Below are the code and all the weights of a small trained network. Each question names an input and a target symbol and asks about switching units off, where a switched-off unit gives its printed mean instead of its output.

import numpy as np


def w(rows, s, z=0):
    codes = np.array(rows[::2]) - 128.0
    scale = np.full(codes.shape[1], s)
    scale[-1] = z or s
    return codes * scale


def f(y):
    return np.maximum(y, 0)


def softmax(a):
    e = np.exp(a - a.max(-1, keepdims=True))
    return e / e.sum(-1, keepdims=True)


def log_softmax(a):
    a = a - a.max(-1, keepdims=True)
    return a - np.log(np.exp(a).sum(-1, keepdims=True))


def net(x, mask):
    ids = ['ΛΞΦΨαγεηθμπσ'.index(c) for c in x.split()]
    T = len(ids)
    res = E[ids] + P[:T]
    u = 0
    for l in range(2):
        q, k, v = (res @ M[l].T for M in (Q, K, V))
        z = softmax(np.where(np.tri(T) > 0, q @ k.T / 3**0.5, -1e9)) @ v
        res = res + np.where(mask[u], z, O[l][:, -1]) @ O[l][:, :-1]
        u += 1
        y = f(res @ A[l][:, :-1].T + A[l][:, -1])
        res = res + np.where(mask[u : u + 4], y, B[l][:, -1]) @ B[l][:, :-1]
        u += 4
    return log_softmax(res[-1] @ U[:, :-1].T + U[:, -1])


Q, K, V, O, A, B = {}, {}, {}, {}, {}, {}
E = w([
[165,174,64,143,111,216,127],'Λ',
[72,142,7,146,88,62,158],'Ξ',
[214,157,65,101,118,49,229],'Φ',
[129,250,37,97,107,142,192],'Ψ',
[229,194,141,50,69,107,87],'α',
[250,138,154,170,157,114,104],'γ',
[127,195,104,188,66,91,138],'ε',
[72,45,125,85,75,159,132],'η',
[222,124,18,114,124,59,124],'θ',
[187,188,162,119,86,163,91],'μ',
[179,162,29,169,123,150,170],'π',
[107,201,156,42,100,211,9],'σ',
],0.014)
P = w([
[152,51,33,198,2,197,47],'0',
[180,173,181,99,205,118,72],'1',
[182,200,113,120,159,143,105],'2',
[152,221,105,100,135,127,67],'3',
[155,227,102,113,135,127,67],'4',
[152,229,109,117,137,119,72],'5',
[154,248,109,112,138,145,64],'6',
[149,216,82,135,129,78,81],'7',
],0.006)
Q[0] = w([
[183,192,56,2,33,150,131],'0.h0',
[70,106,199,99,199,73,97],'0.h0',
[74,67,181,152,152,107,204],'0.h0',
],0.0088)
K[0] = w([
[89,49,139,139,77,158,110],'0.h0',
[121,242,128,78,233,139,159],'0.h0',
[165,254,125,120,212,26,81],'0.h0',
],0.0079)
V[0] = w([
[144,109,179,101,141,97,104],'0.h0',
[75,160,196,72,116,244,128],'0.h0',
[82,169,130,29,120,69,185],'0.h0',
],0.011)
O[0] = w([
[140,42,175,176,97,163,54,40],'0.h0',
[140,138,61,174,86,144,253,152],'0.h0',
[225,102,145,72,137,158,172,1],'0.h0',
],0.011,0.0074)
A[0] = w([
[203,126,52,68,147,147,235,47],'0.n0',
[28,139,61,140,132,2,55,79],'0.n1',
[198,197,48,70,136,112,102,7],'0.n2',
[188,161,248,125,194,75,144,229],'0.n3',
],0.0062,0.0018)
B[0] = w([
[122,41,192,156,174,131,1,187],'0.n0',
[146,196,158,157,250,178,102,254],'0.n1',
[110,42,123,159,168,254,186,244],'0.n2',
[43,227,6,22,210,133,137,146],'0.n3',
],0.0067,0.0089)
Q[1] = w([
[141,170,140,108,93,36,46],'1.h0',
[83,224,132,217,208,167,38],'1.h0',
[95,59,254,171,67,90,163],'1.h0',
],0.0088)
K[1] = w([
[192,134,24,180,93,117,24],'1.h0',
[135,79,96,122,32,76,104],'1.h0',
[129,227,127,106,254,127,133],'1.h0',
],0.0069)
V[1] = w([
[241,55,153,90,103,165,48],'1.h0',
[97,85,66,70,215,203,199],'1.h0',
[93,62,238,68,172,92,2],'1.h0',
],0.0083)
O[1] = w([
[133,158,45,79,94,112,120,11],'1.h0',
[134,105,157,136,75,119,9,190],'1.h0',
[76,154,75,122,154,97,115,1],'1.h0',
],0.012,0.0094)
A[1] = w([
[92,194,149,91,124,165,117,155],'1.n0',
[193,169,204,131,101,144,183,149],'1.n1',
[198,127,223,152,133,151,88,77],'1.n2',
[1,125,124,161,124,124,184,253],'1.n3',
],0.0093,0.0059)
B[1] = w([
[171,10,126,184,159,70,164,174],'1.n0',
[200,160,53,212,115,122,167,204],'1.n1',
[18,118,82,63,115,129,136,254],'1.n2',
[195,180,217,5,96,160,79,164],'1.n3',
],0.011,0.022)
U = w([
[48,172,84,152,147,173,97,125],'Λ',
[71,253,137,77,141,140,102,50],'Ξ',
[124,77,111,173,132,35,75,136],'Φ',
[146,100,218,130,198,159,139,141],'Ψ',
[133,171,26,24,91,108,163,160],'α',
[80,193,70,135,154,55,70,46],'γ',
[182,221,174,202,118,88,139,158],'ε',
[60,131,189,27,51,153,85,198],'η',
[147,36,144,204,199,93,74,94],'θ',
[179,95,91,182,65,99,168,2],'μ',
[134,123,163,168,110,103,92,176],'π',
[89,83,177,154,175,118,80,99],'σ',
],0.0059)

Each question gives the input, a string of symbols that net reads in full, and the target symbol t.
The units are the heads (3 rows each of Q, K, V and O) and the neurons (one row each of A and B). Each row of codes is followed by its name. A weight is (code - 128) times the scale printed after its matrix; where a second scale follows, it is the last column's (O, A, B and U).
mask holds one flag per unit, layer by layer, with each layer's heads first. A switched-off unit (its flag False) gives its mean, the last column of its rows in O or B, instead of its output. The means were averaged over made-up inputs and are rounded, as every weight is.
A unit's drop is (log p(t) with every unit on - log p(t) with that unit switched off) / (log p(t) with every unit on - log p(t) with every unit switched off).
The circuit of an input: a set's keep is (log p(t) with only the set's units on - log p(t) with every unit switched off) / (log p(t) with every unit on - log p(t) with every unit switched off). Starting from all 10 units, units are removed one at a time, each time the one whose removal leaves the highest keep (on an exact tie, the one counted first), for as long as the keep stays at least 0.8.
units of the circuit, in order: the units of the circuit, biggest drop first
unit that matters most: the unit with the biggest drop
k most important neurons: the k neurons with the biggest drops, biggest first
k most important neurons of layer l: the k neurons of layer l with the biggest drops, biggest first
input α Λ α ε γ ε, target α: units of the circuit, in order : 0.h0; 1.h0
input α Λ Λ ε Λ α Ψ Ψ, target α: units of the circuit, in order : 1.h0
input Ψ σ α Λ Λ α, target η: 3 most important neurons : 0.n2; 1.n1; 0.n0
input μ Λ Λ Λ Ψ α Λ θ, target ε: 2 most important neurons : 1.n2; 0.n2
input μ Λ θ α ε ε π α, target ε: 3 most important neurons : 0.n2; 1.n2; 1.n1
input σ α Λ π, target μ: units of the circuit, in order : 0.h0; 1.h0
input μ μ Λ, target ε: units of the circuit, in order : 1.n2; 1.h0; 0.h0; 0.n2
input π Λ σ θ, target σ: 2 most important neurons : 1.n1; 0.n1
input α ε γ, target α: units of the circuit, in order : 1.h0; 0.h0
input π Λ Λ μ Ξ, target σ: 2 most important neurons : 0.n1; 1.n0
input μ Ψ α Ξ, target ε: 3 most important neurons : 1.n2; 0.n0; 0.n2
input Ψ Λ μ, target η: units of the circuit, in order : 1.h0; 1.n2
input Φ α Λ σ, target Φ: units of the circuit, in order : 1.n0; 1.h0; 0.h0; 1.n2
input Λ ε η, target η: unit that matters most : 1.n0
input η α ε, target ε: 2 most important neurons : 0.n2; 1.n1
input γ θ Λ Λ α, target Ξ: 2 most important neurons : 1.n3; 0.n2
input Λ α Ψ, target Λ: 3 most important neurons : 1.n2; 1.n1; 0.n0
input θ α π, target γ: 2 most important neurons : 1.n0; 0.n1
input α Λ α, target α: 2 most important neurons : 0.n3; 0.n1
input Ξ μ σ Φ σ ε μ α, target θ: 2 most important neurons : 1.n0; 1.n2
input Λ α Λ π, target Λ: 2 most important neurons of layer 0 : 0.n1; 0.n0
input Φ Ξ Λ Λ μ, target Φ: 2 most important neurons of layer 0 : 0.n3; 0.n1
input Λ μ σ α Λ Λ σ, target Λ: most important neuron of layer 1 : 1.n2
